Table B holds the same points as the rows below and some others, measured another way and shuffled. Each row below is followed by which row of B it is.
B:
-41 23 -62 288 -72 155 53 -86 56 92 109 -61 -22 -158 25 260 57 -98 165 -221 -161 42 -64 248 195 -81 -284
-1 64 -192 135 -119 172 103 373 338 189 137 470 -250 -139 437 -204 -83 48 -118 -105 -267 -193 470 -232 -171 -14 652
123 0 -267 135 100 -93 -29 -10 -24 248 59 106 -128 28 13 38 -179 -102 -70 -288 163 -204 20 26 -20 -136 151
57 72 -94 -37 -110 158 21 220 48 -170 -71 -36 -60 -270 -164 -56 13 340 -60 122 -95 361 131 -19 143 127 30
155 -42 -123 -12 14 -68 -100 27 -30 169 87 148 122 63 60 -55 -38 313 -67 2 -11 173 -5 -27 19 -28 -14
68 -51 110 57 111 30 9 -25 9 -135 6 -203 -5 -88 -84 84 109 1 88 -192 102 -110 -114 99 51 74 -96
-19 127 239 44 183 -214 -71 -45 -42 -163 -196 -25 64 -12 -28 125 40 282 19 15 134 17 -252 266 -25 102 -397
36 -50 208 68 116 -18 7 -80 -114 -197 -1 -257 34 -51 -49 71 174 90 155 -92 72 -37 -244 146 127 115 -252
-40 70 225 -42 120 -2 -59 136 43 -216 -146 148 33 43 20 -118 41 548 -191 301 8 205 -50 -57 81 223 -285
49 -122 130 134 -45 74 78 -146 95 -35 159 -105 -172 5 307 95 223 -210 254 -271 -79 -275 -11 61 29 -104 -30
2 73 -82 199 144 -119 -13 51 -150 206 -57 273 -109 40 64 5 -129 221 -176 -16 90 -74 -54 131 -3 -45 -73
32 2 -72 121 -29 129 29 54 13 -9 35 -47 -47 -159 -82 77 24 88 23 -97 -52 98 5 94 132 7 -81
81 7 22 181 -38 -24 51 -37 157 103 171 -88 66 -172 257 153 142 -198 322 -416 -159 -203 5 197 -95 -38 167
-17 114 -208 185 1 96 65 95 137 25 -25 33 -255 -181 -41 97 -133 -142 -35 -223 29 -113 117 52 80 -29 85
24 -86 -94 86 33 55 -12 66 4 51 62 111 -175 49 44 23 -60 -39 -55 -162 72 -233 -48 -4 -3 -147 10
127 -205 148 -150 7 -47 -79 -96 -149 -168 -69 -76 -138 128 -88 100 140 174 7 -30 212 -85 -208 133 -55 -236 -336
155 -133 347 -265 -23 -33 -174 -155 -73 -279 -116 -152 278 76 -176 119 297 658 24 269 51 499 -237 203 66 1 -729
48 20 -212 -26 -142 59 33 412 330 95 112 403 -220 -103 378 -199 -122 -4 -43 -176 -180 -289 348 -233 -301 -115 709
5 43 -57 126 39 10 5 30 53 43 12 109 -117 -6 103 8 -50 84 -42 -59 -4 -33 18 4 82 5 -60
-10 28 163 -125 55 -69 -70 122 15 -283 -129 56 -58 66 45 -116 24 382 -71 212 50 89 -123 -81 40 103 -195
50 113 -157 8 58 -62 -76 173 -11 2 -63 104 53 -69 -110 -70 -157 324 -135 66 32 208 -32 -31 83 106 -13
160 -167 245 -167 160 -203 -271 -126 -180 28 -42 85 435 260 -149 129 113 628 -89 123 174 237 -407 246 -98 -97 -648
101 18 -1 -36 37 -5 -94 144 -173 41 -75 196 175 -26 -132 -123 2 738 -250 330 -30 501 -3 28 113 137 -208
-29 -14 -44 171 132 -40 -67 59 -240 153 4 226 34 121 -26 -2 -103 345 -179 106 43 67 -225 89 131 -19 -296
70 -35 53 -40 80 -67 -52 47 -230 -166 -74 -109 11 -12 -161 -44 31 329 -27 100 114 146 -231 59 131 76 -212
-70 -15 4 305 84 -56 67 -16 -68 71 213 -36 -79 36 346 -6 22 -249 260 -279 -115 -372 -238 29 119 26 78
5 -29 195 -24 46 16 53 104 97 -271 -84 -71 -225 -103 65 43 129 -36 90 -171 86 -314 -32 81 -144 -21 59
49 -84 99 -52 113 -39 -52 -35 -38 -307 10 -344 -21 18 -125 34 63 -75 171 -172 166 -156 -321 -10 129 68 -172
12 -22 -69 142 41 -127 -19 -78 -245 70 -14 25 -148 55 19 121 -51 29 55 -111 95 -111 -257 212 73 -187 -246
208 -151 -149 257 107 -103 18 -64 -142 552 260 259 23 75 300 12 15 -35 2 -387 17 -322 65 135 -181 -195 332
84 60 -409 166 -58 110 39 229 227 381 103 468 -258 -70 210 -100 -248 8 -258 -181 -66 -122 437 -166 -96 -137 498
-4 109 105 244 150 -198 63 -225 16 -45 -30 -233 -151 -76 150 236 60 -338 294 -409 119 -364 -200 293 24 -8 -152
37 32 -297 275 -49 35 21 47 -75 382 130 286 -93 -47 130 56 -139 70 -70 -137 -116 22 85 108 69 -160 68
-55 140 -87 143 17 2 50 218 247 -8 6 187 -198 -121 237 -36 -111 -90 15 -188 -75 -263 132 -52 -92 30 290
-120 31 44 234 120 128 -9 -1 68 8 -3 136 -77 65 12 97 -55 110 -126 13 5 -44 -111 47 198 37 -394
26 41 -316 118 -119 244 108 178 555 -73 190 -157 -310 -289 104 90 -115 -694 235 -633 -74 -469 282 -177 -32 -63 579
-98 -1 62 153 -138 186 91 204 43 -122 118 43 -74 -176 217 -30 132 100 170 -1 -311 6 -28 28 100 51 48
5 42 -66 72 -38 31 38 128 127 -35 35 96 -171 -77 174 -33 -25 4 33 -110 -66 -121 76 -46 -11 -17 153
-32 35 -39 129 152 18 1 45 9 -40 -98 65 -219 2 -107 79 -115 0 -145 -118 194 -194 -69 67 46 -36 -148
53 -30 -188 -48 2 101 22 219 284 -143 33 -9 -320 -82 6 -48 -132 -289 -13 -330 131 -403 135 -208 -101 -83 406
102 -42 -88 26 80 -20 -42 -64 36 -25 64 -104 -70 52 -9 -2 -39 -37 17 -155 125 -72 -65 -78 125 11 -51
8 -113 29 7 39 28 -84 159 -278 -2 26 186 73 109 -48 -114 2 525 -159 253 -25 190 -228 0 116 3 -249
86 -22 20 -29 113 -75 -66 -69 70 -95 -12 -73 -61 93 10 9 -16 36 -1 -109 164 -95 -90 -48 55 19 -132
45 -33 -177 280 102 25 42 -102 -4 268 142 109 -207 79 164 42 -89 -186 -48 -270 67 -257 38 -7 122 -93 32
171 -23 -131 112 129 -165 -72 -114 -21 373 22 286 -46 134 124 75 -93 121 -159 -195 168 -128 77 130 -146 -198 -14
45 125 -497 24 -90 -13 -40 449 301 283 57 552 -216 -70 209 -166 -396 20 -229 -174 -74 -199 343 -240 -253 -171 678
43 -74 77 178 16 60 87 -109 187 -12 170 -160 -140 -67 266 132 162 -373 287 -437 -45 -400 2 75 -21 -56 104
83 -73 -109 162 57 89 0 -32 5 169 105 55 -65 0 2 68 -12 -1 -56 -190 46 -78 26 42 78 -72 -40
75 -114 81 0 67 -27 -70 -53 -91 -121 110 -216 140 42 -28 27 102 87 168 -105 25 6 -296 37 137 47 -209
92 1 -77 71 -92 112 23 4 59 16 56 -23 -40 -139 16 38 68 156 37 -35 -106 211 109 43 141 15 -57
34 -56 220 -178 -66 128 -130 36 179 -376 38 -235 310 -39 -100 23 200 397 141 164 -143 409 -194 -44 208 197 -447
30 -94 179 124 58 -63 -65 -292 -36 54 123 -26 89 219 239 127 159 117 140 -38 -39 18 -244 125 167 -53 -529
37 15 9 29 -1 89 10 -45 104 -190 0 -191 -106 -75 -39 35 55 18 68 -60 19 82 -15 -40 216 96 -170
29 -14 185 -67 47 -40 -96 64 18 -133 -107 66 111 -14 -76 113 84 365 -27 38 42 84 -166 198 -97 -42 -328
148 -236 32 -202 -1 -63 -87 75 -238 -163 -2 -65 -111 108 -105 -51 68 190 9 -34 195 -127 -236 3 -84 -205 -31
19 47 -201 132 -15 46 -51 137 -5 150 63 149 90 -91 -56 44 -121 215 -62 -42 -95 169 -39 73 94 -14 -56
19 30 -239 33 -161 -61 -91 66 -114 -58 161 -196 197 -107 -40 55 -73 66 317 -72 -212 272 -344 62 260 -16 -152
84 38 49 67 29 183 49 -7 103 -97 -104 -101 -77 -232 -218 115 106 207 -98 -34 62 221 165 133 124 107 -183
-14 10 66 -62 -96 17 -39 188 308 -223 188 -53 119 -34 357 -145 82 25 283 -81 -277 -52 -55 -226 25 163 199
-4 39 113 50 78 -98 -100 19 -12 12 -72 149 128 31 12 120 8 345 -46 39 6 92 -174 209 -39 -27 -359
90 2 114 -11 92 101 46 63 107 -254 -86 -234 -79 -213 -180 41 125 61 14 -142 125 -16 44 49 40 157 8
20 -29 -6 56 -60 98 0 32 64 -87 68 -76 -10 -89 17 62 67 70 108 -80 -91 69 -60 43 121 3 -123
-55 83 201 17 111 -44 38 130 124 -265 -80 50 -185 9 239 -167 47 154 -10 70 6 -156 6 -146 23 213 58
107 18 -29 -24 124 -42 -45 9 6 -49 -108 18 -108 1 -127 -7 -56 205 -171 -15 209 36 27 -4 35 31 -95
176 -99 127 -70 -79 75 51 -115 51 -227 60 -320 -73 -119 63 -9 271 59 217 -93 -29 117 54 -13 130 76 -26
-11 63 -154 287 -11 103 84 69 192 138 172 0 -65 -190 164 109 -37 -280 170 -390 -146 -232 65 73 44 0 214
-29 -80 181 216 262 -167 -134 -238 -162 241 53 244 139 376 174 133 2 246 -102 -6 123 -142 -366 191 60 -97 -628
-4 -61 138 71 15 65 -15 -39 113 -61 134 29 13 110 277 -60 124 137 76 23 -124 2 -49 -107 145 89 -169
73 -98 -62 31 -88 23 3 108 147 143 143 274 -165 54 352 -39 21 -11 34 -189 -98 -273 135 -51 -191 -218 264
17 -18 48 217 46 81 -35 -57 16 212 73 164 144 -14 45 171 63 245 -44 -60 -95 120 -46 228 61 -39 -336
27 -33 -153 148 190 -100 -35 -101 -152 44 -14 -66 -228 121 -122 104 -174 -204 -49 -260 304 -322 -244 61 119 -134 -169
42 20 -122 52 69 -103 -106 98 -123 128 -5 220 63 77 -18 -25 -139 337 -139 60 36 114 -135 41 36 -42 -136
Rows of B count from 0, top down.

-20 71 -33 37 86 -93 126 -245 -145 2 27 -48 93 147 -107 141 -68 74 88 -5 250 -21 -23 -182 114 113 -57 97 -> 61
98 107 4 -22 -262 -242 320 372 -213 18 -39 -145 208 -373 149 -232 -208 117 205 -107 -84 42 205 103 257 -352 -91 -50 -> 58
113 41 83 -51 71 -305 67 -88 105 105 146 -84 14 149 -122 130 -49 221 -77 23 -33 223 -67 -110 -148 126 78 -252 -> 47
24 -170 226 100 -241 28 -3 -40 -157 192 183 151 -54 -509 154 180 -113 -41 273 -63 31 21 281 226 259 -57 -196 116 -> 12
119 -453 -97 18 25 -407 104 -315 8 26 -76 -124 227 295 -160 -76 -130 268 -144 -91 196 62 165 -269 141 323 172 -17 -> 3
76 187 -154 -106 225 -270 114 -150 61 13 -52 -129 1 258 -163 132 -1 205 -29 1 -3 215 -181 -118 -239 203 171 -189 -> 43
127 195 -118 -99 146 -238 68 -383 -48 -111 139 -34 -9 252 -287 283 -146 246 77 179 69 235 -27 -128 347 212 -106 274 -> 9
-201 202 -150 16 64 -181 126 156 -240 173 106 12 17 -22 151 18 18 178 -153 -153 5 181 -37 -90 -89 -210 134 16 -> 34
-68 59 7 109 -76 -89 140 111 -142 291 129 -34 65 -120 224 87 66 47 -32 -117 32 106 43 -63 -142 -135 96 -154 -> 23
-73 52 203 -40 -70 -228 163 200 -96 -42 111 -24 98 -181 61 -142 -132 244 6 -162 -65 -92 51 15 -2 -242 67 -221 -> 52
64 231 -55 -65 264 -132 80 -239 15 -170 -216 -117 5 366 -402 117 -84 -4 141 -26 324 5 -262 -198 -197 263 -55 -176 -> 30
-186 -231 319 47 -146 -186 -81 60 -97 45 224 204 -53 -285 96 39 -77 263 -103 -206 -79 -34 192 123 5 -159 121 -182 -> 57
-17 105 263 -32 -37 -259 125 -80 -13 225 396 -52 51 -85 35 196 -94 252 -9 118 -49 146 -36 -69 -10 -28 -101 -129 -> 69
-20 14 5 8 -166 -295 205 172 -196 -11 -9 -83 179 -122 40 -127 -149 209 15 -107 18 47 140 -35 164 -219 7 -77 -> 50
168 62 43 -41 14 -225 160 -81 58 -70 -127 -164 107 95 -175 35 -87 97 153 -16 76 27 -49 -66 -121 128 30 -314 -> 4
139 48 13 -100 260 -116 114 -361 81 -7 259 -39 2 180 -81 151 -73 247 49 39 -23 3 -36 -143 166 248 98 159 -> 7
-123 18 191 128 -258 -127 187 -42 -313 307 413 8 172 -285 239 169 -116 134 65 84 113 52 193 -83 365 -234 -250 213 -> 36
87 -12 -69 7 116 -94 102 -187 -70 38 84 -32 50 119 -67 57 -85 85 50 -64 146 28 46 -154 198 124 9 175 -> 59
31 -85 -19 124 -97 -33 92 150 -144 166 -94 -15 47 -153 91 -41 -21 -108 91 -228 166 33 122 -10 -46 -70 16 -115 -> 71
26 -85 161 -16 -154 -182 -18 -71 -101 -168 25 114 -27 -218 -120 80 -188 180 155 -59 -6 9 202 159 280 -41 -70 0 -> 64
68 -14 90 -48 81 -233 203 -192 40 192 213 -144 132 37 38 89 -61 220 31 49 4 40 -41 -144 -69 152 52 -111 -> 65
62 -40 297 103 -127 -82 172 23 -51 229 350 -58 139 -114 144 47 -62 87 25 -31 68 -59 111 -135 114 -116 -69 -108 -> 28
47 204 -102 -19 74 -4 214 -49 -140 239 163 -58 20 -179 166 132 -40 13 202 1 11 111 -4 -5 98 -4 -74 201 -> 25
-85 -53 147 190 -184 101 -21 56 -256 65 168 191 -31 -249 146 112 -21 -33 73 -192 129 -78 252 48 287 -231 -46 115 -> 53
169 -115 -84 8 213 -37 54 -253 14 15 13 -26 4 200 -143 34 -76 9 70 -119 204 2 32 -174 154 273 46 170 -> 24
142 -30 -161 106 13 -106 174 19 -73 -89 -412 -189 192 264 -173 -124 -12 -113 94 -220 353 -76 -5 -221 -145 94 105 -292 -> 45
187 285 -153 -39 364 -114 186 -476 36 47 134 -208 90 580 -310 262 -46 63 51 179 321 117 -255 -439 90 378 -100 182 -> 41
44 255 -73 -144 -87 -497 292 128 -67 -52 79 -203 189 1 17 -31 -121 461 -56 79 -257 232 4 -28 51 -186 137 -216 -> 67
-90 -101 295 91 -264 -152 110 160 -119 111 100 19 103 -346 181 3 -53 127 70 -140 -23 -94 159 101 -89 -224 37 -348 -> 22
219 206 -13 11 161 59 -2 -197 28 -80 19 10 -114 192 -258 225 -47 -94 190 -16 188 84 -53 -84 134 179 -100 65 -> 21
-43 100 -184 -60 29 -62 96 240 -245 -154 -58 114 -56 -267 100 -182 -126 139 89 -297 -112 12 179 159 301 -260 127 248 -> 62
-96 246 -17 -9 -190 -217 144 200 -244 39 46 11 30 -292 104 94 -79 179 98 -21 -102 188 85 144 89 -298 -50 -59 -> 51
86 -96 18 -70 306 -5 -94 -295 58 -139 90 146 -170 146 -212 75 -103 105 40 -170 88 -36 15 -43 168 267 96 213 -> 60
66 350 -91 41 72 -10 75 -313 -157 -202 -68 -31 16 268 -293 334 -44 -8 213 106 292 45 -78 -147 221 101 -164 111 -> 68
-78 38 290 151 -177 175 -15 341 -129 96 -48 141 -110 -460 167 13 26 -218 219 -327 74 -145 86 229 -252 -276 -16 -372 -> 2
-225 -154 365 157 -381 -247 153 123 -233 422 410 18 187 -416 378 114 -36 225 -79 -8 -23 39 209 -4 -9 -312 -57 -219 -> 0
